Here is a tiny trained network, its code and every weight. The questions are about switching its units off for an input and a target symbol, where a switched-off unit gives its printed mean instead of its output.

import numpy as np


def w(rows, s, z=0):
    codes = np.array(rows[::2]) - 128.0
    scale = np.full(codes.shape[1], s)
    scale[-1] = z or s
    return codes * scale


def norm(h):
    return h / np.sqrt((h * h).mean(-1, keepdims=True) + 1e-5)


def f(y):
    return np.maximum(y, 0)


def softmax(a):
    e = np.exp(a - a.max(-1, keepdims=True))
    return e / e.sum(-1, keepdims=True)


def log_softmax(a):
    a = a - a.max(-1, keepdims=True)
    return a - np.log(np.exp(a).sum(-1, keepdims=True))


def net(x, mask):
    ids = ['βγδεζμξστφψω'.index(c) for c in x.split()]
    T = len(ids)
    res = E[ids] + P[:T]
    u = 0
    for l in range(2):
        r = norm(res)
        for j in range(2):
            rows = slice(3 * j, 3 * j + 3)
            q, k, v = (r @ M[l][rows].T for M in (Q, K, V))
            z = softmax(np.where(np.tri(T) > 0, q @ k.T / 3**0.5, -1e9)) @ v
            o = O[l][rows]
            res = res + np.where(mask[u + j], z, o[:, -1]) @ o[:, :-1]
        u += 2
        y = f(norm(res) @ A[l][:, :-1].T + A[l][:, -1])
        res = res + np.where(mask[u : u + 4], y, B[l][:, -1]) @ B[l][:, :-1]
        u += 4
    return log_softmax(norm(res)[-1] @ U[:, :-1].T + U[:, -1])


Q, K, V, O, A, B = {}, {}, {}, {}, {}, {}
E = w([
[39,137,253,120,111,187,88],'β',
[207,146,162,199,169,189,81],'γ',
[69,159,43,167,57,164,115],'δ',
[97,151,142,127,147,95,171],'ε',
[129,162,80,134,165,108,187],'ζ',
[111,136,120,185,128,70,124],'μ',
[110,180,128,149,134,102,93],'ξ',
[159,210,170,163,102,229,140],'σ',
[185,190,86,83,32,64,59],'τ',
[89,149,156,70,170,122,190],'φ',
[100,167,111,126,169,101,166],'ψ',
[131,158,71,142,163,103,184],'ω',
],0.013)
P = w([
[131,252,167,136,209,159,107],'0',
[67,96,150,88,188,120,53],'1',
[105,162,156,190,152,120,145],'2',
[106,117,128,100,165,112,68],'3',
[137,149,120,171,144,128,181],'4',
[133,123,114,105,174,119,81],'5',
[152,138,124,163,130,133,177],'6',
[130,117,110,113,173,125,80],'7',
[148,122,145,151,81,143,157],'8',
[126,126,107,119,185,124,79],'9',
[137,125,142,158,51,139,152],'10',
],0.014)
Q[0] = w([
[211,152,153,196,65,164,179],'L0H0',
[175,114,84,140,52,191,126],'L0H0',
[165,162,145,75,102,172,154],'L0H0',
[190,73,219,149,97,214,155],'L0H1',
[114,179,108,147,2,118,188],'L0H1',
[131,214,85,41,138,83,108],'L0H1',
],0.0081)
K[0] = w([
[124,134,89,117,78,99,128],'L0H0',
[69,150,93,91,101,100,153],'L0H0',
[114,162,92,88,79,48,103],'L0H0',
[87,178,144,108,217,120,139],'L0H1',
[102,178,118,85,137,2,138],'L0H1',
[185,147,115,84,66,129,129],'L0H1',
],0.0092)
V[0] = w([
[32,91,201,142,177,129,155],'L0H0',
[139,119,85,107,67,138,143],'L0H0',
[188,205,255,127,172,126,117],'L0H0',
[221,70,205,72,166,16,143],'L0H1',
[213,77,188,194,198,105,52],'L0H1',
[81,132,27,138,43,95,118],'L0H1',
],0.0056)
O[0] = w([
[51,159,154,95,87,104,57,38],'L0H0',
[139,184,102,113,113,188,169,82],'L0H0',
[138,161,139,193,222,162,99,251],'L0H0',
[141,86,202,62,37,70,185,94],'L0H1',
[254,63,101,114,171,104,162,150],'L0H1',
[20,39,82,93,78,200,106,208],'L0H1',
],0.0066,0.0036)
A[0] = w([
[115,234,158,118,133,180,216,202],'L0N0',
[102,55,118,71,192,100,61,217],'L0N1',
[143,112,92,2,126,107,48,4],'L0N2',
[80,53,103,97,183,106,171,117],'L0N3',
],0.008,0.0037)
B[0] = w([
[104,138,183,253,132,128,168,222],'L0N0',
[134,116,117,127,143,97,58,253],'L0N1',
[94,150,74,138,101,55,93,195],'L0N2',
[125,168,86,153,135,59,78,161],'L0N3',
],0.012,0.0055)
Q[1] = w([
[42,78,93,168,128,136,77],'L1H0',
[123,138,104,199,63,126,91],'L1H0',
[124,146,77,151,155,63,50],'L1H0',
[39,160,63,94,64,66,62],'L1H1',
[2,151,189,115,83,144,191],'L1H1',
[207,172,71,128,95,32,90],'L1H1',
],0.0096)
K[1] = w([
[76,157,50,97,123,86,150],'L1H0',
[78,127,43,155,106,127,97],'L1H0',
[153,124,109,102,69,120,99],'L1H0',
[59,125,33,92,57,139,121],'L1H1',
[60,207,238,187,60,140,189],'L1H1',
[125,57,81,1,75,60,82],'L1H1',
],0.0098)
V[1] = w([
[94,109,131,212,154,98,104],'L1H0',
[167,145,92,69,91,83,191],'L1H0',
[153,106,102,219,167,70,72],'L1H0',
[113,125,172,130,140,84,129],'L1H1',
[160,254,188,166,35,152,157],'L1H1',
[143,156,141,75,158,80,184],'L1H1',
],0.0078)
O[1] = w([
[128,135,146,128,152,161,231,208],'L1H0',
[91,109,175,123,168,73,50,77],'L1H0',
[99,169,174,115,149,172,233,254],'L1H0',
[144,159,134,124,103,95,180,142],'L1H1',
[139,205,141,181,255,99,143,120],'L1H1',
[146,208,117,118,128,80,63,90],'L1H1',
],0.0084,0.0095)
A[1] = w([
[137,129,151,65,48,48,4,112],'L1N0',
[255,99,136,59,163,130,129,64],'L1N1',
[89,135,233,84,147,160,95,4],'L1N2',
[97,175,138,59,194,124,35,120],'L1N3',
],0.0073,0.0044)
B[1] = w([
[122,160,120,177,144,1,118,254],'L1N0',
[218,36,88,41,138,156,27,145],'L1N1',
[155,131,177,54,54,173,130,132],'L1N2',
[170,146,131,116,27,126,154,210],'L1N3',
],0.0094,0.0044)
U = w([
[100,150,232,80,132,183,91,205],'β',
[237,65,104,93,184,165,118,210],'γ',
[31,84,67,117,147,238,99,173],'δ',
[129,123,167,132,109,149,138,11],'ε',
[135,151,118,89,142,148,164,11],'ζ',
[84,35,203,91,146,114,178,78],'μ',
[191,82,146,212,9,165,239,184],'ξ',
[142,236,145,254,185,163,173,107],'σ',
[131,134,101,166,104,42,89,242],'τ',
[123,150,149,97,127,154,144,41],'φ',
[137,155,137,107,131,153,144,11],'ψ',
[127,142,99,84,158,139,174,2],'ω',
],0.0083,0.0039)

Each question gives the input, a string of symbols that net reads in full, and the target symbol t.
The units are the heads (3 rows each of Q, K, V and O) and the neurons (one row each of A and B). Each row of codes is followed by its name. A weight is (code - 128) times the scale printed after its matrix; where a second scale follows, it is the last column's (O, A, B and U).
mask holds one flag per unit, layer by layer, with each layer's heads first. A switched-off unit (its flag False) gives its mean, the last column of its rows in O or B, instead of its output. The means were averaged over made-up inputs and are rounded, as every weight is.
A unit's drop is (log p(t) with every unit on - log p(t) with that unit switched off) / (log p(t) with every unit on - log p(t) with every unit switched off).
The circuit of an input: a set's keep is (log p(t) with only the set's units on - log p(t) with every unit switched off) / (log p(t) with every unit on - log p(t) with every unit switched off). Starting from all 12 units, units are removed one at a time, each time the one whose removal leaves the highest keep (on an exact tie, the one counted first), for as long as the keep stays at least 0.8.
circuit, biggest first: the units of the circuit, biggest drop first
unit that matters most: the unit with the biggest drop
k most important neurons: the k neurons with the biggest drops, biggest first
top k neurons in layer l: the k neurons of layer l with the biggest drops, biggest first
which heads matter: for each layer, one digit per head in row order, 1 if its drop is at least 0.15 and else 0, layers parted by /
input τ τ ε τ γ φ, target γ: circuit, biggest first => [L0H1, L1N1, L1H1]
input τ γ ε γ τ τ ε σ τ τ δ, target σ: which heads matter => 00 / 01
input τ ω φ φ, target τ: circuit, biggest first => [L0N1, L0N3]
input τ δ μ σ ζ γ, target γ: circuit, biggest first => [L1N1, L0N0]
input μ τ ζ γ μ δ τ ζ, target τ: unit that matters most => L1H0
input γ δ ξ μ, target δ: which heads matter => 00 / 01
input μ μ τ μ ω γ ξ φ, target γ: circuit, biggest first => [L0H1, L1N1]
input δ τ ζ μ μ γ ε μ, target γ: 2 most important neurons => [L0N0, L1N1]
input τ μ τ μ μ, target ξ: circuit, biggest first => [L1H1, L0N0]
input γ τ γ μ δ ω, target δ: circuit, biggest first => [L1H1, L0H1, L0N0]
input τ τ τ γ μ τ ξ δ, target δ: which heads matter => 00 / 00
input ζ τ δ τ τ ξ ζ τ τ δ β, target σ: circuit, biggest first => [L1H1, L0H1]
input δ τ τ δ τ δ ω ζ, target δ: which heads matter => 01 / 01
input γ τ μ γ τ ξ τ μ γ ξ, target γ: which heads matter => 01 / 00
input μ δ ω ξ τ τ τ τ τ τ β, target σ: circuit, biggest first => [L1H1]
input δ ω ζ ζ, target δ: circuit, biggest first => [L0H1, L1H1, L0N0]
input τ τ τ μ τ μ τ ω, target τ: which heads matter => 01 / 00
input δ μ μ, target ξ: which heads matter => 11 / 01
input μ μ ω τ τ γ τ τ γ ζ, target γ: which heads matter => 01 / 00
input μ ω μ μ, target μ: top 2 neurons in layer 1 => [L1N0, L1N3]
input ζ τ δ μ μ ω, target δ: 2 most important neurons => [L1N0, L0N0]
input φ τ τ ξ, target τ: unit that matters most => L0N1
input τ τ ω μ σ σ τ μ, target τ: 2 most important neurons => [L0N0, L0N1]
input δ τ φ ξ, target τ: 2 most important neurons => [L1N0, L0N0]
